Here is a tiny trained network, its code and every weight. The questions are about switching its units off for an input and a class, where a switched-off unit gives its printed mean instead of its output.

import numpy as np


def w(rows, s, z=0):
    codes = np.array(rows[::2]) - 128.0
    scale = np.full(codes.shape[1], s)
    scale[-1] = z or s
    return codes * scale


def norm(h):
    return h / np.sqrt((h * h).mean(-1, keepdims=True) + 1e-5)


def f(y):
    return np.maximum(y, 0)


def log_softmax(a):
    a = a - a.max(-1, keepdims=True)
    return a - np.log(np.exp(a).sum(-1, keepdims=True))


def net(x, mask):
    res = np.array(x, float).reshape(1, 6) / 4 @ E
    u = 0
    for l in range(3):
        y = f(norm(res) @ A[l][:, :-1].T + A[l][:, -1])
        res = res + np.where(mask[u : u + 7], y, B[l][:, -1]) @ B[l][:, :-1]
        u += 7
    return log_softmax(norm(res)[-1] @ U[:, :-1].T + U[:, -1])


A, B = {}, {}
E = w([
[79,77,12,147,201],'x0',
[129,123,123,129,127],'x1',
[128,126,129,125,134],'x2',
[232,107,176,137,255],'x3',
[122,125,128,120,128],'x4',
[191,146,35,79,114],'x5',
],0.0011)
A[0] = w([
[251,199,213,149,120,162],'0.n1',
[162,180,67,55,131,6],'0.n2',
[190,166,166,130,174,90],'0.n3',
[71,166,73,225,184,61],'0.n4',
[60,118,161,118,56,130],'0.n5',
[130,141,61,220,220,95],'0.n6',
[147,59,183,57,170,128],'0.n7',
],0.0023,0.0018)
B[0] = w([
[128,31,87,45,148,249],'0.n1',
[216,91,4,84,29,141],'0.n2',
[129,215,144,189,163,174],'0.n3',
[98,78,136,19,153,165],'0.n4',
[126,176,34,102,175,224],'0.n5',
[118,73,147,25,158,190],'0.n6',
[175,149,70,168,207,177],'0.n7',
],0.0026,0.0018)
A[1] = w([
[193,138,137,252,166,3],'1.n1',
[50,116,208,251,165,107],'1.n2',
[9,82,212,183,181,158],'1.n3',
[69,176,90,145,51,88],'1.n4',
[148,130,152,155,183,85],'1.n5',
[163,143,15,146,146,116],'1.n6',
[186,211,235,94,79,130],'1.n7',
],0.0032,0.0035)
B[1] = w([
[100,96,218,90,120,128],'1.n1',
[223,117,64,37,22,176],'1.n2',
[232,172,84,65,45,251],'1.n3',
[148,174,163,177,232,203],'1.n4',
[131,176,55,192,185,151],'1.n5',
[182,158,158,71,61,198],'1.n6',
[62,34,3,77,164,184],'1.n7',
],0.0037,0.0023)
A[2] = w([
[142,73,208,176,100,1],'2.n1',
[82,191,75,92,95,115],'2.n2',
[86,11,98,92,139,87],'2.n3',
[19,194,103,207,70,104],'2.n4',
[202,168,71,28,194,147],'2.n5',
[44,25,83,86,150,102],'2.n6',
[200,124,253,150,237,137],'2.n7',
],0.0031,0.0038)
B[2] = w([
[66,140,226,107,239,128],'2.n1',
[183,87,152,164,222,173],'2.n2',
[30,53,225,101,144,146],'2.n3',
[186,151,64,222,232,146],'2.n4',
[72,145,189,170,85,255],'2.n5',
[104,58,252,117,170,153],'2.n6',
[84,149,30,186,139,155],'2.n7',
],0.0039,0.0053)
U = w([
[155,239,10,241,242,91],'0',
[8,4,224,5,185,4],'1',
[227,215,58,22,6,83],'2',
[63,193,216,177,84,230],'3',
],0.0045,0.0029)

Each question gives the input, the list of numbers given to net, and the class t.
The units are the neurons (one row each of A and B). Each row of codes is followed by its name. A weight is (code - 128) times the scale printed after its matrix; where a second scale follows, it is the last column's (A, B and U).
mask holds one flag per neuron, layer by layer. A switched-off neuron (its flag False) gives its mean, the last column of its row in B, instead of its output. The means were averaged over made-up inputs and are rounded, as every weight is.
A unit's drop is (log p(t) with every unit on - log p(t) with that unit switched off) / (log p(t) with every unit on - log p(t) with every unit switched off).
The circuit of an input: a set's keep is (log p(t) with only the set's units on - log p(t) with every unit switched off) / (log p(t) with every unit on - log p(t) with every unit switched off). Starting from the 12 units with the biggest drops (on a tie, the unit counted first), units are removed one at a time, each time the one whose removal leaves the highest keep (on an exact tie, the one counted first), for as long as the keep stays at least 0.8.
units of the circuit, in order: the units of the circuit, biggest drop first
top k neurons: the k neurons with the biggest drops, biggest first
k most important neurons of layer l: the k neurons of layer l with the biggest drops, biggest first
drop when u is switched off: that unit's drop, to one decimal
input [-4,-8,-8,6,5,-1], class 0: units of the circuit, in order : (2.n7)
input [3,2,1,5,-7,-7], class 2: units of the circuit, in order : (1.n3 1.n2)
input [7,7,6,4,8,-8], class 2: units of the circuit, in order : (1.n3 1.n2)
input [-5,4,7,-3,1,5], class 1: units of the circuit, in order : (1.n3 1.n7)
input [-4,-2,1,6,-1,-1], class 0: top 3 neurons : (0.n7 2.n7 0.n3)
input [-8,6,4,8,3,6], class 0: units of the circuit, in order : (2.n7 1.n3)
input [3,1,-1,-6,0,5], class 0: units of the circuit, in order : (0.n1 2.n2 1.n4)
input [4,-1,8,-1,1,-5], class 2: top 2 neurons : (1.n3 0.n1)
input [8,2,-2,-7,-2,2], class 1: units of the circuit, in order : (2.n6 1.n3)
input [-5,7,-5,4,-2,1], class 1: top 3 neurons : (1.n7 0.n5 1.n4)
input [3,1,7,-4,-8,3], class 3: 3 most important neurons of layer 2 : (2.n4 2.n7 2.n5)
input [5,-8,5,0,-4,-7], class 2: top 2 neurons : (1.n3 0.n1)
input [-8,-7,7,6,-4,-2], class 1: top 3 neurons : (1.n7 1.n4 0.n1)
input [-3,-5,-6,7,1,-8], class 2: top 2 neurons : (1.n2 1.n3)
input [-5,7,2,8,3,-5], class 0: units of the circuit, in order : (2.n7)
input [-8,0,-6,4,0,-5], class 1: top 2 neurons : (1.n7 0.n1)
input [6,6,7,5,-2,3], class 1: 2 most important neurons of layer 1 : (1.n4 1.n3)
input [-2,3,-2,-5,0,2], class 0: 2 most important neurons of layer 1 : (1.n3 1.n2)
input [4,-7,8,-5,2,-6], class 2: top 3 neurons : (1.n3 0.n1 1.n2)
input [-8,-4,-3,-1,4,-4], class 1: units of the circuit, in order : (1.n7)
input [5,5,-8,-1,2,-6], class 2: top 3 neurons : (1.n3 0.n1 1.n7)
input [-4,-2,-3,1,2,3], class 1: top 2 neurons : (1.n3 0.n5)
input [4,3,1,5,4,-8], class 2: top 2 neurons : (1.n3 1.n2)
input [-1,-5,8,2,1,-4], class 2: top 3 neurons : (1.n3 1.n2 0.n5)
input [-4,4,-6,-7,1,-5], class 0: drop when 0.n5 is switched off : 0.1
input [-8,-1,7,-6,-6,-1], class 1: drop when 1.n7 is switched off : 1.6
input [-1,6,7,-5,-1,-3], class 0: drop when 0.n5 is switched off : 0.3
